Below is a small trained network, with its code and all its weights. Each question gives an input and a class and asks what happens when units are switched off, that is, made to give their printed mean instead of their output.

import numpy as np


def w(rows, s, z=0):
    codes = np.array(rows[::2]) - 128.0
    scale = np.full(codes.shape[1], s)
    scale[-1] = z or s
    return codes * scale


def f(y):
    return y / 2 * (1 + np.tanh(0.7978845608 * (y + 0.044715 * y**3)))


def log_softmax(a):
    a = a - a.max(-1, keepdims=True)
    return a - np.log(np.exp(a).sum(-1, keepdims=True))


def net(x, mask):
    res = np.array(x, float).reshape(1, 8) / 4 @ E
    y = f(res @ A[0][:, :-1].T + A[0][:, -1])
    res = res + np.where(mask, y, B[0][:, -1]) @ B[0][:, :-1]
    return log_softmax(res[-1] @ U[:, :-1].T + U[:, -1])


A, B = {}, {}
E = w([
[134,114,121,130,135,121,122],'x0',
[121,132,123,137,105,112,139],'x1',
[134,122,117,141,122,112,121],'x2',
[229,204,123,200,241,109,243],'x3',
[144,107,108,145,127,97,116],'x4',
[27,122,30,255,237,214,163],'x5',
[50,149,216,150,209,38,110],'x6',
[78,10,188,249,100,239,108],'x7',
],0.0077)
A[0] = w([
[45,171,162,137,183,51,75,69],'N1',
[87,206,28,47,157,71,114,2],'N2',
[35,148,8,147,170,155,137,30],'N3',
[171,151,48,134,106,182,148,87],'N4',
[155,139,25,93,68,190,110,64],'N5',
[42,116,62,74,82,137,59,71],'N6',
],0.012,0.0051)
B[0] = w([
[30,98,62,37,144,91,166,225],'N1',
[145,83,166,238,92,229,87,246],'N2',
[218,133,186,70,49,91,96,239],'N3',
[44,150,95,102,176,96,120,196],'N4',
[10,73,140,64,151,57,155,210],'N5',
[223,208,107,199,197,140,179,237],'N6',
],0.011)
U = w([
[37,105,103,75,174,106,125,63],'0',
[219,159,188,30,39,74,52,103],'1',
[81,67,149,223,115,224,63,254],'2',
[200,226,76,163,244,115,191,73],'3',
],0.011,0.0044)

Each question gives the input, the list of numbers given to net, and the class t.
The units are the neurons (one row each of A and B). Each row of codes is followed by its name. A weight is (code - 128) times the scale printed after its matrix; where a second scale follows, it is the last column's (A, B and U).
mask holds one flag per neuron, in row order. A switched-off neuron (its flag False) gives its mean, the last column of its row in B, instead of its output. The means were averaged over made-up inputs and are rounded, as every weight is.
A unit's drop is (log p(t) with every unit on - log p(t) with that unit switched off) / (log p(t) with every unit on - log p(t) with every unit switched off).
The circuit of an input: a set's keep is (log p(t) with only the set's units on - log p(t) with every unit switched off) / (log p(t) with every unit on - log p(t) with every unit switched off). Starting from all 6 units, units are removed one at a time, each time the one whose removal leaves the highest keep (on an exact tie, the one counted first), for as long as the keep stays at least 0.8.
units of the circuit, in order: the units of the circuit, biggest drop first
top k neurons: the k neurons with the biggest drops, biggest first
drop when u is switched off: that unit's drop, to one decimal
input [-8,8,3,-8,6,-3,-5,-8], class 2: units of the circuit, in order	[N2]
input [-2,-2,-3,1,-2,3,3,2], class 0: top 2 neurons	[N2, N6]
input [7,-1,1,6,1,-7,6,-8], class 2: top 2 neurons	[N2, N3]
input [-4,-8,8,-1,6,-1,4,-3], class 0: top 3 neurons	[N1, N3, N6]
input [6,-8,1,1,6,5,-5,-1], class 0: top 4 neurons	[N4, N5, N6, N2]
input [-1,0,-2,-6,-8,2,-3,2], class 3: top 2 neurons	[N6, N2]
input [-3,8,7,8,-1,-8,8,4], class 0: units of the circuit, in order	[N3, N6]
input [-3,3,8,-8,3,-4,5,6], class 3: units of the circuit, in order	[N6, N2]
input [7,0,8,3,-7,5,5,5], class 0: top 2 neurons	[N2, N6]
input [-4,-5,3,7,0,1,5,-7], class 2: top 2 neurons	[N2, N6]
input [7,6,-8,2,-1,4,-8,-8], class 0: top 2 neurons	[N5, N4]
input [5,-7,-8,-7,-3,-2,8,6], class 0: top 2 neurons	[N1, N2]
input [0,-7,-1,-3,7,5,-4,1], class 1: top 3 neurons	[N3, N1, N2]
input [-5,-6,-4,4,-3,8,-3,3], class 1: units of the circuit, in order	[N3]
input [-2,-1,0,-7,7,2,2,5], class 3: top 2 neurons	[N6, N2]
input [4,4,0,-8,0,-5,-4,-1], class 3: top 2 neurons	[N6, N3]
input [-6,1,6,6,5,8,6,2], class 1: top 2 neurons	[N3, N6]
input [7,5,4,6,7,-3,-4,-7], class 2: drop when N6 is switched off	0.2
input [8,2,8,-6,-8,8,0,-4], class 1: drop when N3 is switched off	1.8
input [2,1,5,2,-6,-4,7,0], class 0: drop when N1 is switched off	0.2
input [1,-2,1,-7,7,4,3,-2], class 3: units of the circuit, in order	[N6]
